Here is a tiny trained network, its code and every weight. The questions are about switching its units off for an input and a class, where a switched-off unit gives its printed mean instead of its output.

import numpy as np


def w(rows, s, z=0):
    codes = np.array(rows[::2]) - 128.0
    scale = np.full(codes.shape[1], s)
    scale[-1] = z or s
    return codes * scale


def f(y):
    return np.maximum(y, 0)


def log_softmax(a):
    a = a - a.max(-1, keepdims=True)
    return a - np.log(np.exp(a).sum(-1, keepdims=True))


def net(x, mask):
    res = np.array(x, float).reshape(1, 5) / 4 @ E
    y = f(res @ A[0][:, :-1].T + A[0][:, -1])
    res = res + np.where(mask, y, B[0][:, -1]) @ B[0][:, :-1]
    return log_softmax(res[-1] @ U[:, :-1].T + U[:, -1])


A, B = {}, {}
E = w([
[36,93,76,208],'x0',
[101,112,163,94],'x1',
[169,99,255,215],'x2',
[165,2,84,134],'x3',
[129,128,135,126],'x4',
],0.0077)
A[0] = w([
[82,159,83,67,128],'n0',
[132,155,165,153,42],'n1',
[84,153,70,30,37],'n2',
[60,119,83,254,172],'n3',
[109,129,67,60,64],'n4',
[159,68,97,158,45],'n5',
[144,28,125,77,166],'n6',
[159,32,101,116,19],'n7',
[149,80,116,156,120],'n8',
[149,23,76,112,50],'n9',
[114,141,106,93,43],'n10',
[200,145,142,92,254],'n11',
[63,253,123,138,200],'n12',
[146,147,67,109,72],'n13',
[48,125,115,188,142],'n14',
[172,74,124,153,113],'n15',
[221,151,131,79,241],'n16',
[95,144,160,141,5],'n17',
[106,167,149,155,59],'n18',
[59,100,107,186,45],'n19',
[139,104,104,115,20],'n20',
[145,77,127,120,40],'n21',
[229,11,85,97,171],'n22',
[99,222,224,173,233],'n23',
[72,103,124,144,71],'n24',
[87,121,217,135,136],'n25',
[188,130,196,224,171],'n26',
],0.0096,0.0058)
B[0] = w([
[200,95,34,189,189],'n0',
[199,188,88,175,138],'n1',
[213,124,36,208,180],'n2',
[89,74,33,35,232],'n3',
[190,51,48,221,171],'n4',
[149,227,94,87,152],'n5',
[88,213,57,178,203],'n6',
[148,242,88,148,163],'n7',
[156,189,94,165,159],'n8',
[114,252,91,126,182],'n9',
[230,194,26,179,136],'n10',
[59,88,28,95,230],'n11',
[89,238,57,160,240],'n12',
[212,65,54,123,152],'n13',
[106,91,55,18,194],'n14',
[121,171,97,174,163],'n15',
[45,63,27,42,237],'n16',
[251,249,48,249,131],'n17',
[184,207,78,159,141],'n18',
[206,107,38,52,166],'n19',
[210,155,39,197,131],'n20',
[144,235,100,175,138],'n21',
[106,208,47,145,238],'n22',
[136,175,3,128,254],'n23',
[166,169,10,67,148],'n24',
[189,112,2,186,178],'n25',
[179,81,23,134,213],'n26',
],0.0075,0.0087)
U = w([
[113,145,111,146,254],'0',
[112,144,113,145,254],'1',
[128,254,125,160,38],'2',
[130,117,110,55,134],'3',
[228,101,117,225,125],'4',
[75,126,144,136,88],'5',
[165,64,224,173,2],'6',
[168,20,205,133,2],'7',
],0.01,0.0075)

Each question gives the input, the list of numbers given to net, and the class t.
The units are the neurons (one row each of A and B). Each row of codes is followed by its name. A weight is (code - 128) times the scale printed after its matrix; where a second scale follows, it is the last column's (A, B and U).
mask holds one flag per neuron, in row order. A switched-off neuron (its flag False) gives its mean, the last column of its row in B, instead of its output. The means were averaged over made-up inputs and are rounded, as every weight is.
A unit's drop is (log p(t) with every unit on - log p(t) with that unit switched off) / (log p(t) with every unit on - log p(t) with every unit switched off).
The circuit of an input: a set's keep is (log p(t) with only the set's units on - log p(t) with every unit switched off) / (log p(t) with every unit on - log p(t) with every unit switched off). Starting from the 12 units with the biggest drops (on a tie, the unit counted first), units are removed one at a time, each time the one whose removal leaves the highest keep (on an exact tie, the one counted first), for as long as the keep stays at least 0.8.
circuit, biggest first: the units of the circuit, biggest drop first
most important unit: the unit with the biggest drop
top k neurons: the k neurons with the biggest drops, biggest first
drop when u is switched off: that unit's drop, to one decimal
input [7,0,-4,4,-4], class 3: top 4 neurons -> [n3; n14; n19; n12]
input [8,-1,-5,8,-5], class 2: most important unit -> n9
input [-1,4,5,-2,2], class 4: circuit, biggest first -> [n25; n26]
input [7,-1,1,2,-6], class 3: circuit, biggest first -> [n3; n14; n19]
input [-6,2,6,6,5], class 2: top 2 neurons -> [n22; n6]
input [8,4,-2,6,-6], class 3: top 4 neurons -> [n3; n14; n19; n12]
input [5,-7,-8,8,-7], class 2: circuit, biggest first -> [n9; n7]
input [-6,4,-7,2,-3], class 4: circuit, biggest first -> [n2; n4]
input [-8,-7,8,1,-5], class 3: top 2 neurons -> [n16; n11]
input [-2,-2,-7,-5,-1], class 4: circuit, biggest first -> [n2; n0; n4]
input [-8,7,-8,7,-8], class 1: top 3 neurons -> [n16; n11; n22]
input [-4,1,8,0,-6], class 4: top 3 neurons -> [n26; n25; n3]
input [1,2,8,-1,6], class 4: drop when n16 is switched off -> 0.1
input [5,2,-6,3,-1], class 4: drop when n9 is switched off -> -0.1
input [6,-5,-4,5,-2], class 3: circuit, biggest first -> [n3]
input [2,4,6,6,-4], class 2: drop when n6 is switched off -> 0.2
